Below are the code and all the weights of a small trained network. Each question names an input and a class and asks about switching units off, where a switched-off unit gives its printed mean instead of its output.

import numpy as np


def w(rows, s, z=0):
    codes = np.array(rows[::2]) - 128.0
    scale = np.full(codes.shape[1], s)
    scale[-1] = z or s
    return codes * scale


def f(y):
    return np.maximum(y, 0)


def log_softmax(a):
    a = a - a.max(-1, keepdims=True)
    return a - np.log(np.exp(a).sum(-1, keepdims=True))


def net(x, mask):
    res = np.array(x, float).reshape(1, 4) / 4 @ E
    y = f(res @ A[0][:, :-1].T + A[0][:, -1])
    res = res + np.where(mask, y, B[0][:, -1]) @ B[0][:, :-1]
    return log_softmax(res[-1] @ U[:, :-1].T + U[:, -1])


A, B = {}, {}
E = w([
[95,43,162,254,143,72],'x0',
[134,38,102,206,59,99],'x1',
[131,202,199,169,113,40],'x2',
[72,120,173,158,70,179],'x3',
],0.01)
A[0] = w([
[97,224,206,190,171,92,129],'n1',
[148,13,122,67,214,173,206],'n2',
[127,149,150,54,84,254,117],'n3',
[141,225,77,124,220,25,205],'n4',
[41,48,155,183,48,127,180],'n5',
[101,192,126,139,26,224,209],'n6',
[102,208,104,96,61,113,206],'n7',
[95,126,106,124,120,253,179],'n8',
[130,188,139,132,79,217,125],'n9',
[182,100,136,248,167,103,149],'n10',
[61,6,148,146,136,177,98],'n11',
[58,47,152,179,96,155,216],'n12',
[237,234,131,144,136,103,250],'n13',
[189,228,49,129,114,124,209],'n14',
[74,141,197,109,179,143,233],'n15',
[110,145,158,117,199,218,235],'n16',
[131,141,198,148,191,168,148],'n17',
[109,54,177,202,63,170,209],'n18',
[126,53,150,161,47,49,197],'n19',
[172,85,46,140,100,230,4],'n20',
[131,155,164,102,61,183,161],'n21',
],0.0083,0.0027)
B[0] = w([
[119,123,172,142,157,54,230],'n1',
[192,182,56,104,167,160,229],'n2',
[62,140,78,81,48,120,238],'n3',
[143,122,169,108,194,108,246],'n4',
[206,56,139,186,70,140,254],'n5',
[37,87,153,122,72,114,213],'n6',
[87,96,254,111,108,102,206],'n7',
[71,154,70,130,141,173,213],'n8',
[89,133,104,117,87,94,190],'n9',
[149,110,164,72,111,158,232],'n10',
[126,153,62,234,178,194,221],'n11',
[176,107,71,194,121,167,240],'n12',
[86,137,183,73,191,105,238],'n13',
[100,117,175,79,164,150,221],'n14',
[103,176,85,185,90,82,194],'n15',
[128,205,3,144,86,87,210],'n16',
[97,190,122,135,162,98,170],'n17',
[177,106,120,213,70,158,248],'n18',
[183,66,149,100,81,171,246],'n19',
[67,141,79,114,158,154,205],'n20',
[44,100,146,114,98,98,186],'n21',
],0.0079,0.0088)
U = w([
[227,152,23,32,202,156,181],'0',
[145,95,51,229,185,206,65],'1',
[128,201,173,158,178,30,60],'2',
[182,111,178,33,225,102,215],'3',
[228,64,157,196,34,100,89],'4',
[161,108,135,139,182,165,3],'5',
[55,106,110,2,30,130,62],'6',
],0.0076,0.0035)

Each question gives the input, the list of numbers given to net, and the class t.
The units are the neurons (one row each of A and B). Each row of codes is followed by its name. A weight is (code - 128) times the scale printed after its matrix; where a second scale follows, it is the last column's (A, B and U).
mask holds one flag per neuron, in row order. A switched-off neuron (its flag False) gives its mean, the last column of its row in B, instead of its output. The means were averaged over made-up inputs and are rounded, as every weight is.
A unit's drop is (log p(t) with every unit on - log p(t) with that unit switched off) / (log p(t) with every unit on - log p(t) with every unit switched off).
The circuit of an input: a set's keep is (log p(t) with only the set's units on - log p(t) with every unit switched off) / (log p(t) with every unit on - log p(t) with every unit switched off). Starting from the 12 units with the biggest drops (on a tie, the unit counted first), units are removed one at a time, each time the one whose removal leaves the highest keep (on an exact tie, the one counted first), for as long as the keep stays at least 0.8.
units of the circuit, in order: the units of the circuit, biggest drop first
most important unit: the unit with the biggest drop
top k neurons: the k neurons with the biggest drops, biggest first
drop when u is switched off: that unit's drop, to one decimal
input [6,-1,-5,-7], class 0: most important unit : n2
input [8,-4,6,1], class 4: units of the circuit, in order : n19, n5
input [-2,-5,0,0], class 6: units of the circuit, in order : n3, n11
input [-2,-7,2,-2], class 2: units of the circuit, in order : n15, n19, n1
input [-1,-5,3,-2], class 2: units of the circuit, in order : n19, n1
input [-5,0,-1,-3], class 6: units of the circuit, in order : n3, n11
input [-3,-4,-8,1], class 6: top 2 neurons : n3, n6
input [0,-7,-1,-2], class 2: top 2 neurons : n19, n15
input [1,-2,0,2], class 2: top 2 neurons : n19, n5
input [1,-3,0,-8], class 3: drop when n13 is switched off : 0.1
input [6,0,6,-5], class 3: drop when n8 is switched off : 0.0
input [8,-8,-5,-7], class 0: drop when n2 is switched off : 0.2
